Small tables with named rows and columns. After each table, cells are looked up by row and column.

lan.tsv
	zab	rado	futun	napovim	ratabom	kome	dum	rori	bulalo	midude
mip	0.35	0.16	0.38	0.38	0.44	0.63	0.14	0.41	0.72	0.35
nak	0.72	0.35	0.62	0.63	0.53	0.09	0.34	0.61	0.65	0.72
puso	0.36	0.37	0.40	0.40	0.45	0.69	0.36	0.42	0.54	0.36
diluzu	0.36	0.52	0.40	0.39	0.44	0.72	0.51	0.42	0.41	0.36
bos	0.50	0.44	0.49	0.49	0.48	0.48	0.44	0.50	0.51	0.50
mirefo	0.70	0.87	0.63	0.64	0.53	0.30	0.90	0.60	0.17	0.70
dag	0.76	0.66	0.67	0.68	0.55	0.12	0.68	0.64	0.38	0.77
fif	0.66	0.33	0.59	0.60	0.52	0.18	0.33	0.58	0.64	0.67
gil	0.48	0.62	0.48	0.48	0.47	0.57	0.62	0.48	0.35	0.48
gokiral	0.30	0.60	0.37	0.36	0.43	0.85	0.60	0.39	0.32	0.30
tupu	0.78	0.86	0.69	0.70	0.56	0.19	0.89	0.65	0.20	0.78

What is the zab of gil in lan? 0.48
What is the bulalo of bos in lan? 0.51
What is the futun of gil in lan? 0.48
What is the midude of dag in lan? 0.77
What is the rado of mip in lan? 0.16
What is the dum of fif in lan? 0.33
What is the rado of nak in lan? 0.35
What is the ratabom of dag in lan? 0.55
What is the napovim of mip in lan? 0.38
What is the rado of diluzu in lan? 0.52
What is the midude of gil in lan? 0.48
What is the bulalo of diluzu in lan? 0.41
What is the midude of gokiral in lan? 0.30
What is the kome of mip in lan? 0.63
What is the rori of tupu in lan? 0.65

gifud =
fields: sabek, lebogum, lepeva
razel: [82034, 24590, 27302]
pugeg: [76038, 42489, 42280]
zapuvuk: [43549, 30017, -13524]
puzuv: [23812, 25190, -12673]
laloven: [14015, 21753, -50225]
gorobar: [-29082, 27091, 36516]
bagemu: [69912, 22815, 56869]

lebogum of gorobar: 27091
sabek of razel: 82034
lebogum of razel: 24590
sabek of puzuv: 23812
lebogum of laloven: 21753
sabek of gorobar: -29082
lepeva of laloven: -50225
Row with the largest sabek: razel

vusu:
cols = zifupo, gizodi, naken, nuvim, rif, fisugad, pav, dem, vefaso, faliga
rad: [-20.9, -22.1, -20.8, -8.9, -35.8, -23.3, 0.4, -19.8, -22.7, 9.1]
bogozu: [-20.9, -22.1, -20.8, -8.9, -35.8, -22.8, -23.5, -19.8, -22.7, -18.8]
guke: [-20.9, -22.1, -3.7, -9.6, -35.8, -23.3, -0.6, -19.8, -15.8, 3.1]
viz: [-20.9, -22.1, -27.6, -8.9, -35.8, -19.2, -29.5, -19.8, -24.6, -35.3]
lunav: [-20.9, -22.1, -51.3, -8.9, -39.0, -23.3, 70.8, -19.8, -25.7, -25.7]
paz: [-20.9, -22.1, 18.3, -8.9, -35.8, -23.3, -0.6, -19.8, -22.7, 3.1]
nurora: [-20.9, -22.1, -23.0, -8.9, -35.8, -19.8, -21.6, -19.8, -29.1, -26.0]
kuregof: [-20.9, -22.1, -20.8, -8.9, 9.0, -26.5, -0.6, -19.8, -17.8, 3.1]
sopari: [-20.9, -16.7, -20.8, -8.9, -6.9, -23.3, -31.5, -19.8, -38.3, 3.1]
bafe: [-20.9, -22.1, 5.4, -12.4, -36.3, -23.3, -0.6, -19.8, -7.6, 3.1]
zuveve: [-20.9, -22.1, -20.8, -8.9, -35.8, -23.3, -0.6, -19.8, -22.7, -39.8]

zuveve, gizodi: -22.1
guke, fisugad: -23.3
lunav, gizodi: -22.1
guke, faliga: 3.1
paz, zifupo: -20.9
lunav, pav: 70.8
bafe, fisugad: -23.3
sopari, gizodi: -16.7
paz, dem: -19.8
viz, zifupo: -20.9
guke, naken: -3.7
zuveve, rif: -35.8

